Below are the code and all the weights of a small trained network. Each question names an input and a target symbol and asks about switching units off, where a switched-off unit gives its printed mean instead of its output.

import numpy as np


def w(rows, s, z=0):
    codes = np.array(rows[::2]) - 128.0
    scale = np.full(codes.shape[1], s)
    scale[-1] = z or s
    return codes * scale


def f(y):
    return y / 2 * (1 + np.tanh(0.7978845608 * (y + 0.044715 * y**3)))


def softmax(a):
    e = np.exp(a - a.max(-1, keepdims=True))
    return e / e.sum(-1, keepdims=True)


def log_softmax(a):
    a = a - a.max(-1, keepdims=True)
    return a - np.log(np.exp(a).sum(-1, keepdims=True))


def net(x, mask):
    ids = ['βγδεηθλξπσφψω'.index(c) for c in x.split()]
    T = len(ids)
    res = E[ids] + P[:T]
    u = 0
    for l in range(2):
        r = res
        for j in range(2):
            rows = slice(2 * j, 2 * j + 2)
            q, k, v = (r @ M[l][rows].T for M in (Q, K, V))
            z = softmax(np.where(np.tri(T) > 0, q @ k.T / 2**0.5, -1e9)) @ v
            o = O[l][rows]
            res = res + np.where(mask[u + j], z, o[:, -1]) @ o[:, :-1]
        u += 2
        y = f(res @ A[l][:, :-1].T + A[l][:, -1])
        res = res + np.where(mask[u : u + 8], y, B[l][:, -1]) @ B[l][:, :-1]
        u += 8
    return log_softmax(res[-1] @ U[:, :-1].T + U[:, -1])


Q, K, V, O, A, B = {}, {}, {}, {}, {}, {}
E = w([
[104,114,107,185,110,142,184,74,76,174,155],'β',
[95,172,95,116,125,162,204,103,99,157,65],'γ',
[111,127,162,59,96,165,102,104,14,58,149],'δ',
[177,111,80,133,93,119,198,89,117,102,92],'ε',
[130,84,201,195,74,134,163,5,77,169,99],'η',
[42,56,127,43,206,93,139,181,180,137,103],'θ',
[150,60,159,106,136,148,182,223,112,57,126],'λ',
[155,158,107,76,100,82,158,72,50,186,131],'ξ',
[198,114,142,76,83,112,122,101,139,172,45],'π',
[131,104,82,96,188,188,51,108,64,198,86],'σ',
[177,47,145,139,96,160,142,44,106,209,119],'φ',
[151,62,116,59,155,79,50,106,107,43,163],'ψ',
[57,131,160,86,66,219,127,201,84,91,170],'ω',
],0.016)
P = w([
[130,43,119,218,13,52,38,221,155,197,1],'0',
[138,71,109,145,30,61,103,155,119,178,67],'1',
[154,94,117,119,74,93,141,133,116,158,89],'2',
[153,103,126,104,101,121,137,106,131,141,111],'3',
[160,115,145,101,122,144,130,109,142,112,112],'4',
[155,122,157,102,141,170,127,107,141,92,117],'5',
[146,133,164,94,155,186,121,107,143,54,98],'6',
[137,147,153,114,157,188,114,115,122,30,88],'7',
],0.0066)
Q[0] = w([
[107,151,79,84,83,162,55,79,101,37,81],'L0H1',
[129,149,211,254,112,119,86,71,164,136,207],'L0H1',
[148,186,66,155,171,150,78,165,150,150,196],'L0H2',
[118,111,203,108,63,101,89,109,68,128,164],'L0H2',
],0.0085)
K[0] = w([
[101,149,198,110,101,99,103,97,105,19,154],'L0H1',
[190,189,98,255,97,154,86,74,83,230,71],'L0H1',
[121,155,104,137,168,131,102,104,129,216,94],'L0H2',
[133,194,167,126,72,151,83,103,110,90,179],'L0H2',
],0.0083)
V[0] = w([
[179,134,164,126,83,159,160,65,123,198,128],'L0H1',
[188,102,113,139,155,149,186,114,191,206,112],'L0H1',
[124,114,141,101,229,252,3,189,56,104,112],'L0H2',
[47,65,188,96,147,40,167,135,175,96,82],'L0H2',
],0.0057)
O[0] = w([
[144,196,53,91,125,119,131,195,102,105,125,116],'L0H1',
[70,176,119,139,129,141,151,144,145,48,35,54],'L0H1',
[174,118,100,82,202,163,230,153,178,166,159,254],'L0H2',
[161,174,216,140,149,187,88,105,2,124,136,129],'L0H2',
],0.0072,0.0026)
A[0] = w([
[122,179,157,161,130,156,254,108,124,141,167,135],'L0N1',
[130,120,121,142,139,190,167,107,172,127,100,2],'L0N2',
[145,160,83,93,139,145,157,130,170,196,140,88],'L0N3',
[139,54,162,206,78,178,66,205,142,166,105,223],'L0N4',
[90,217,128,86,127,60,120,161,145,134,75,104],'L0N5',
[113,168,180,189,99,58,95,99,150,110,133,37],'L0N6',
[97,85,116,124,132,83,155,165,229,84,145,126],'L0N7',
[38,160,78,154,117,150,64,99,39,148,139,74],'L0N8',
],0.0084,0.0042)
B[0] = w([
[180,47,122,29,59,68,182,128,147,208,108,159],'L0N1',
[105,243,105,172,117,18,104,132,106,71,164,125],'L0N2',
[87,145,128,182,90,178,113,116,61,68,119,201],'L0N3',
[92,129,76,9,116,20,224,60,84,96,110,254],'L0N4',
[175,203,150,54,96,127,148,199,132,200,112,132],'L0N5',
[93,156,110,88,192,136,84,100,4,40,194,123],'L0N6',
[156,75,215,14,95,44,191,93,47,182,84,125],'L0N7',
[146,106,91,88,181,81,253,87,134,205,206,153],'L0N8',
],0.0063,0.0045)
Q[1] = w([
[144,100,112,135,154,160,148,61,133,143,49],'L1H1',
[62,135,149,147,154,135,56,186,165,123,181],'L1H1',
[118,134,165,169,125,91,77,139,147,94,152],'L1H2',
[34,187,185,172,122,66,119,249,202,55,135],'L1H2',
],0.012)
K[1] = w([
[135,58,210,47,186,179,145,134,165,110,177],'L1H1',
[120,80,9,160,123,99,114,94,66,198,66],'L1H1',
[167,115,38,224,93,77,84,38,68,176,73],'L1H2',
[97,183,2,244,71,59,140,94,67,212,13],'L1H2',
],0.0073)
V[1] = w([
[69,193,172,158,208,22,190,208,201,158,74],'L1H1',
[237,177,105,243,61,89,207,154,139,25,155],'L1H1',
[228,129,32,146,250,143,14,60,163,249,120],'L1H2',
[5,208,106,84,50,255,195,160,124,218,130],'L1H2',
],0.0043)
O[1] = w([
[29,139,159,83,157,73,198,74,184,160,79,32],'L1H1',
[230,145,22,58,140,159,218,59,110,118,140,3],'L1H1',
[97,132,70,120,127,52,136,168,64,136,103,112],'L1H2',
[33,132,151,96,2,162,109,99,119,98,206,78],'L1H2',
],0.0075,0.0055)
A[1] = w([
[178,139,133,167,141,188,116,17,200,194,148,59],'L1N1',
[136,130,124,108,191,212,126,91,124,173,187,93],'L1N2',
[186,169,29,84,123,151,133,167,115,30,204,187],'L1N3',
[102,135,157,173,65,201,132,123,179,186,213,2],'L1N4',
[2,208,155,126,95,137,171,137,164,85,107,34],'L1N5',
[96,182,110,240,193,227,66,217,174,58,132,57],'L1N6',
[155,157,132,154,151,110,169,187,106,178,40,2],'L1N7',
[125,67,198,126,189,162,67,167,129,156,123,15],'L1N8',
],0.0069,0.0027)
B[1] = w([
[106,88,164,73,137,124,171,217,100,43,179,159],'L1N1',
[159,129,173,132,64,84,150,156,162,124,85,180],'L1N2',
[78,129,99,187,116,109,122,125,128,141,69,197],'L1N3',
[85,109,86,100,176,96,39,41,166,104,121,161],'L1N4',
[214,132,50,101,197,163,161,97,149,178,106,159],'L1N5',
[102,236,162,119,221,117,189,164,208,2,158,152],'L1N6',
[140,112,113,85,140,97,50,41,175,81,208,174],'L1N7',
[155,170,76,174,51,138,162,79,143,133,140,254],'L1N8',
],0.0081,0.0055)
U = w([
[147,205,133,98,83,47,138,185,154,169,184,97],'β',
[83,156,209,196,135,108,122,121,177,193,79,155],'γ',
[110,110,106,90,95,123,87,109,192,95,166,68],'δ',
[146,30,124,80,62,84,143,120,121,196,89,230],'ε',
[106,114,82,156,111,70,200,142,165,154,202,74],'η',
[128,152,148,120,142,133,143,96,54,101,144,31],'θ',
[130,186,67,178,109,136,144,123,175,38,85,150],'λ',
[159,104,157,62,148,134,215,190,118,100,112,77],'ξ',
[170,152,124,195,83,254,98,173,109,165,126,254],'π',
[155,165,86,93,116,163,158,129,164,179,119,41],'σ',
[156,172,138,47,83,90,83,184,175,127,65,38],'φ',
[189,120,93,127,186,65,98,111,171,142,152,104],'ψ',
[65,102,94,87,177,129,87,223,95,131,86,108],'ω',
],0.0053,0.006)

Each question gives the input, a string of symbols that net reads in full, and the target symbol t.
The units are the heads (2 rows each of Q, K, V and O) and the neurons (one row each of A and B). Each row of codes is followed by its name. A weight is (code - 128) times the scale printed after its matrix; where a second scale follows, it is the last column's (O, A, B and U).
mask holds one flag per unit, layer by layer, with each layer's heads first. A switched-off unit (its flag False) gives its mean, the last column of its rows in O or B, instead of its output. The means were averaged over made-up inputs and are rounded, as every weight is.
A unit's drop is (log p(t) with every unit on - log p(t) with that unit switched off) / (log p(t) with every unit on - log p(t) with every unit switched off).
The circuit of an input: a set's keep is (log p(t) with only the set's units on - log p(t) with every unit switched off) / (log p(t) with every unit on - log p(t) with every unit switched off). Starting from the 12 units with the biggest drops (on a tie, the unit counted first), units are removed one at a time, each time the one whose removal leaves the highest keep (on an exact tie, the one counted first), for as long as the keep stays at least 0.8.
units of the circuit, in order: the units of the circuit, biggest drop first
k most important neurons: the k neurons with the biggest drops, biggest first
k most important neurons of layer l: the k neurons of layer l with the biggest drops, biggest first
which heads matter: for each layer, one digit per head in row order, 1 if its drop is at least 0.15 and else 0, layers parted by /
drop when u is switched off: that unit's drop, to one decimal
input η ε ψ σ π, target ψ: units of the circuit, in order	L1H2, L1N7
input φ σ δ, target π: units of the circuit, in order	L1H1, L0N4
input ω γ σ φ σ σ, target δ: 2 most important neurons	L1N4, L0N4
input σ θ σ λ σ, target ξ: 2 most important neurons of layer 1	L1N1, L1N6
input ξ ω γ δ σ ψ ε, target ψ: units of the circuit, in order	L1H2, L1N7, L0H1
input λ β σ σ φ φ, target ξ: units of the circuit, in order	L1N1, L1H2, L1H1
input ξ ω δ σ λ θ, target γ: 2 most important neurons	L0N7, L0N4
input ψ σ θ θ, target γ: units of the circuit, in order	L1H1, L0H1
input ψ σ ψ ε δ ω σ, target λ: 3 most important neurons of layer 0	L0N3, L0N1, L0N4
input γ ψ δ, target π: which heads matter	01 / 10
input ξ η ω σ π φ σ, target δ: units of the circuit, in order	L1H2, L1N4
input λ θ ε ε, target γ: units of the circuit, in order	L1H1, L0N4, L0H1
input φ φ ε, target λ: which heads matter	11 / 10
input δ ε φ, target π: units of the circuit, in order	L0H1, L1H1
input σ λ ξ δ ε ε, target π: units of the circuit, in order	L0N4, L1H1, L0H1
input ε π ψ η ε σ, target ψ: which heads matter	00 / 01
input ε ε σ φ γ, target σ: 3 most important neurons	L1N5, L0N5, L0N8
input ω φ σ σ σ φ, target δ: 3 most important neurons	L1N4, L0N4, L1N1
input λ φ σ, target ξ: 2 most important neurons	L1N1, L0N4
input δ σ σ ε θ ξ β, target γ: most important neuron	L0N7
input σ σ θ σ σ σ ψ β, target ψ: 2 most important neurons	L1N7, L0N1
input σ ψ β, target ψ: 2 most important neurons	L1N7, L0N3
input δ γ δ θ σ, target γ: units of the circuit, in order	L1H1, L0N7
input σ γ ψ ε φ ψ σ, target ψ: 2 most important neurons of layer 1	L1N7, L1N6
input β σ ε ε σ σ φ σ, target λ: 3 most important neurons of layer 0	L0N4, L0N3, L0N1
input σ σ ω λ ε, target ξ: drop when L1N1 is switched off	0.8
input γ δ φ, target π: drop when L0H1 is switched off	1.1
input ψ σ σ ε γ, target ψ: drop when L0N1 is switched off	0.0
input ε ξ θ ε ε σ σ ξ, target γ: drop when L1H1 is switched off	0.6
input σ ψ η δ ε, target π: 2 most important neurons of layer 0	L0N4, L0N8
